Group and class of each row
[-0.07, 1.01, -0.49, -1.45, 0.78, 2.61, -0.66, -0.76, -2.08, 0.68, 4.77, 0.04, -1.56, 3.28, -0.07, 0.31, -0.11, 1.76, 0.21, -0.04, 0.34, -1.86, -0.99, 1.57, 0.66, -0.16] : (53) > Q282
[0.02, 0.33, 0.43, -0.92, 1.47, -1.40, 0.11, 0.95, -0.77, -2.93, -1.54, -0.69, -0.79, 2.88, -0.09, 0.22, -5.28, 0.60, 2.30, -2.12, 0.37, -1.15, 2.55, 0.26, -0.40, 2.40] : (51) > Q735
[-0.43, -0.44, -0.36, -0.42, 0.29, -0.09, 0.35, -0.29, -0.89, -1.89, -1.51, -1.99, 0.45, 4.64, -0.14, 0.37, -6.38, 3.42, 2.21, -0.20, 1.01, -1.58, -1.06, 0.54, -0.77, 0.16] : (51) > Q609
[-0.17, 0.00, 0.47, -0.31, -0.61, 0.90, -0.01, 1.33, -1.49, -0.75, 1.76, 1.70, -1.28, 2.62, 0.21, -0.06, -1.17, 1.45, -2.54, -2.50, 0.09, -2.77, -1.28, 1.09, -0.73, -0.45] : (48) > Q460
[0.49, 1.12, -0.31, -0.30, 0.09, 3.74, 0.81, 0.25, -0.70, -1.25, 1.96, 3.14, -1.79, 3.77, 0.27, 0.85, -0.21, 3.48, 1.18, 0.02, 0.23, -2.73, -0.56, 0.68, 0.49, -0.28] : (48) > Q874
[-0.23, 0.37, -0.06, -0.93, -2.44, 1.06, -1.47, -0.16, -0.08, -1.88, -1.88, -1.00, -0.58, 2.35, 0.08, 0.36, -4.66, 0.58, 2.05, 1.63, 0.81, -0.43, 2.97, -1.10, -0.43, 0.87] : (51) > Q612
[0.76, 0.60, 1.21, -0.16, -0.67, -0.71, 3.12, 0.56, -0.80, -0.26, -0.62, -0.26, -0.60, 0.91, 0.59, 0.27, 0.78, 0.35, -4.71, -2.44, -0.71, -1.35, -1.86, 0.39, 0.46, -0.51] : (48) > Q874
[-0.42, 0.06, -1.73, 0.30, -1.48, 0.04, -2.23, -0.64, -0.31, 0.06, 1.10, -0.16, -0.03, 0.77, 0.16, 0.14, -2.62, 0.33, 0.81, 1.32, -0.02, -0.66, -6.58, 0.53, -1.07, -5.51] : (52) > Q70
[-0.22, 0.44, -4.02, -0.33, 0.31, 2.56, -2.90, 0.27, -1.85, 0.83, 4.18, 2.20, -1.16, 2.78, -0.13, 0.79, 0.35, 1.57, -1.17, -2.11, -0.03, -2.60, 0.76, 0.50, 0.26, -0.29] : (53) > Q282
[-0.12, 0.67, 0.77, -0.97, 0.83, 0.95, 0.55, 0.98, -0.36, -2.21, -1.81, -1.78, -0.74, 4.46, 0.06, -0.35, -6.82, 3.13, 3.03, 2.77, 0.46, -2.62, 1.93, 0.26, -0.46, 1.21] : (51) > Q609
[-0.30, 0.12, 0.71, -0.28, -0.69, 1.30, 1.41, 1.48, -1.57, 0.51, -3.13, 3.09, -1.87, 1.76, -0.18, 0.67, -1.71, 1.42, -1.73, -1.78, -2.20, -2.12, 0.25, 0.54, 0.92, 2.41] : (48) > Q460
[0.14, -0.57, -0.21, 0.00, -0.16, 0.53, 1.12, -0.96, 0.48, 0.27, -1.68, -2.66, 0.03, 1.78, 0.80, -0.31, -1.93, 0.48, 2.12, 2.49, -0.83, -1.66, -5.08, -0.07, -1.17, -6.96] : (52) > Q653
[-0.54, -0.35, -0.13, -0.98, 0.54, 2.50, -2.72, 0.36, -1.90, 2.88, 0.36, 1.76, -1.12, -0.40, 0.17, 0.72, 3.48, -1.09, -1.90, -2.69, -0.25, -1.01, 1.27, 1.58, -0.53, -1.32] : (53) > Q282
[-0.19, 0.39, 1.29, -0.43, -0.06, 0.91, 1.84, 0.00, -0.84, -2.28, -1.80, -1.21, -0.87, 3.77, 0.28, -0.74, -3.09, 3.46, -2.26, 0.37, 0.17, -2.26, -1.31, 0.51, 0.90, 0.04] : (48) > Q874
[0.71, -0.45, 0.42, 0.24, -0.41, 0.92, -1.40, 0.68, 0.56, 1.24, -0.65, -0.07, 0.07, 1.81, 0.41, 0.07, 1.02, 0.76, 1.39, 3.08, 0.06, -1.22, -2.40, 0.33, -0.91, -4.74] : (52) > Q653
[-0.07, 1.23, 2.74, -0.49, 0.25, 1.23, 1.34, 0.10, -0.89, -2.57, -0.88, 3.45, -0.70, 5.11, 0.22, -1.37, -2.12, 2.79, 0.13, -0.35, -1.62, -2.11, -0.40, 0.74, 0.76, 1.55] : (48) > Q460
[-0.48, 0.40, -8.46, -0.70, 0.65, 3.19, -2.58, -1.38, -2.98, 2.20, 1.21, 1.70, -1.24, 2.28, -0.42, 0.28, -1.31, 5.30, 1.40, -1.19, 1.06, -2.30, -1.76, 1.78, 0.65, -0.55] : (53) > Q282
[-0.55, -0.95, 1.63, -1.38, 0.72, 1.01, 1.36, 2.31, -0.22, -2.69, -8.46, 0.88, -0.63, 2.29, 0.46, 0.39, -7.03, 0.73, -2.53, -0.89, -0.72, -1.42, 3.26, -0.01, -0.58, -0.50] : (51) > Q612
[0.14, 0.97, -1.47, -0.67, 1.44, 4.18, -3.33, -0.58, -0.70, 0.05, 3.93, 3.97, -1.39, 3.46, -0.10, 0.04, 0.59, 1.84, 0.05, 2.13, 0.25, -2.18, 2.91, 1.71, 0.21, -1.89] : (53) > Q282
[-0.15, -0.29, 1.97, -0.45, 0.17, 1.47, 3.10, -0.01, -1.06, 0.26, -3.72, 0.98, -1.01, 3.18, 0.46, -0.03, 1.65, 3.26, -2.54, -0.46, -0.73, -1.83, -0.32, 0.64, 0.50, 0.94] : (48) > Q460
[0.90, 0.57, -0.03, -1.90, 1.25, 2.88, 0.67, -0.21, -2.11, -3.40, -2.65, -1.03, -1.65, 6.39, 0.03, 0.08, -8.32, 5.63, 1.17, 0.80, 0.67, -3.04, -0.28, 0.99, 0.23, 0.44] : (51) > Q609
[-0.29, -0.75, -0.70, 1.44, -0.07, 1.29, -1.68, -1.28, 0.23, -0.77, 2.66, -0.20, -0.03, 2.12, -0.22, -0.49, -2.41, 2.17, 2.23, 4.37, 0.21, -1.89, -2.42, 1.21, 0.56, -5.46] : (52) > Q348
[0.26, -1.12, -0.73, 0.31, -1.05, 0.29, 0.51, -0.92, -0.51, 0.78, -0.05, -2.12, -0.55, 1.62, 0.22, -0.94, -0.20, 0.79, 0.01, 0.99, 0.07, -1.37, -6.38, -0.42, -0.96, -4.31] : (52) > Q348
[0.24, 1.32, 0.80, -2.53, -0.04, 0.28, 0.92, 0.75, -0.64, -3.30, -3.18, -3.37, -0.82, 2.52, -0.03, -0.23, -5.95, 0.67, 0.97, -2.48, -0.47, -1.81, -2.79, 0.91, -0.65, -0.89] : (51) > Q735
[-0.57, 0.56, 1.80, -0.25, 0.29, 2.77, 2.46, 0.38, -0.54, -3.68, -0.54, 3.47, -0.85, 5.26, 0.39, -0.31, -4.02, 4.02, -2.95, 1.68, -0.57, -1.48, 1.40, 0.81, 2.70, 2.69] : (48) > Q508
[-0.77, 0.81, 2.52, 0.15, -0.17, -0.10, 2.90, 2.58, -0.51, -0.68, -2.29, 0.35, -0.91, 2.54, 0.52, 0.30, 1.68, 0.05, -4.02, -2.11, -1.01, -2.13, 0.23, 0.83, 0.34, 2.85] : (48) > Q460
[0.68, -0.46, 1.14, 0.10, -0.26, 0.02, 1.86, 0.89, -0.56, -0.15, -3.03, 1.93, -1.42, 2.93, 0.63, -0.15, -2.73, 2.84, -3.47, -1.75, -0.79, -2.03, 0.18, 0.12, 6.36, 1.19] : (48) > Q508
[0.18, -0.49, -1.01, 0.92, -1.61, -0.65, -0.32, 1.15, 0.11, -0.20, 0.38, -0.90, 0.15, 1.15, 0.46, -1.18, -1.64, -0.73, 0.36, 1.41, -0.88, -1.30, -4.30, 0.13, -0.88, -2.74] : (52) > Q348
[-0.31, -0.80, 1.85, -1.29, -0.37, 0.51, 1.08, 1.29, -1.93, 1.25, -2.01, 1.06, -1.42, 2.67, -0.13, 0.52, 2.80, 0.01, -1.90, -2.96, -0.78, -1.80, -1.48, 0.68, 0.47, 1.88] : (48) > Q460
[-0.40, 1.11, -2.37, -0.33, 0.40, 4.16, -4.45, -1.70, -2.23, -0.26, 4.82, 4.12, -1.20, 4.30, 0.28, 0.10, 0.09, 3.95, 1.81, 1.29, 0.30, -2.37, -0.45, 1.20, 1.28, -2.04] : (53) > Q828
[-0.02, -0.24, -0.32, -1.05, 0.46, 2.60, -3.22, 2.05, -0.99, 0.82, 5.71, 3.37, -0.96, 0.82, 0.32, 0.90, 1.63, -1.42, -4.62, -3.51, -0.63, -2.89, 3.84, 0.56, 0.20, -0.49] : (53) > Q282
[0.02, -0.17, 1.51, 0.16, -1.05, 2.01, 1.73, 0.73, -1.05, -1.22, -0.24, -0.88, -1.09, 3.66, 0.75, -0.18, -0.70, 0.96, -1.97, -0.63, -0.88, -2.54, -1.36, 0.24, 0.40, -0.31] : (48) > Q508
[-0.47, -1.02, -0.15, 0.00, -1.30, -0.50, -0.40, 0.01, 0.05, 0.28, 0.68, 0.25, -0.69, 2.30, 0.48, 0.42, -1.64, 0.72, 0.45, 1.18, -0.23, -1.80, -5.24, -0.03, -1.56, -5.17] : (52) > Q348
[-0.13, -0.30, 0.05, -0.98, 0.23, 3.43, -3.44, -0.25, -2.43, 0.89, 4.73, 0.18, -1.07, 2.55, -0.09, -0.05, 2.32, 0.78, -0.94, -0.01, -0.35, -1.92, 0.62, 0.93, 0.95, -1.90] : (53) > Q282
[0.51, 0.22, 0.02, -0.55, 0.52, 1.04, 0.51, -0.14, -0.21, -2.80, 0.13, -1.85, -0.46, 3.89, -0.59, -1.05, -5.90, 2.23, 2.66, 0.98, 0.06, -1.85, -1.51, 0.48, -0.23, 0.45] : (51) > Q609
[-0.46, -0.20, 0.85, -0.13, -0.70, 0.46, 2.35, 0.75, -1.15, -2.21, -2.21, 1.07, 0.48, 2.64, 1.21, 0.65, -1.36, 2.57, -4.31, -3.34, -0.55, -1.93, -1.05, -0.13, 0.68, 1.60] : (48) > Q874
[0.19, 0.96, 1.32, -0.73, 1.12, -0.64, 2.00, 0.89, 0.47, -5.62, -4.11, -1.27, -1.63, 5.20, -0.23, 0.24, -8.46, 3.34, 1.85, 0.86, -0.14, -2.42, 1.24, 0.30, 0.18, -0.75] : (51) > Q612
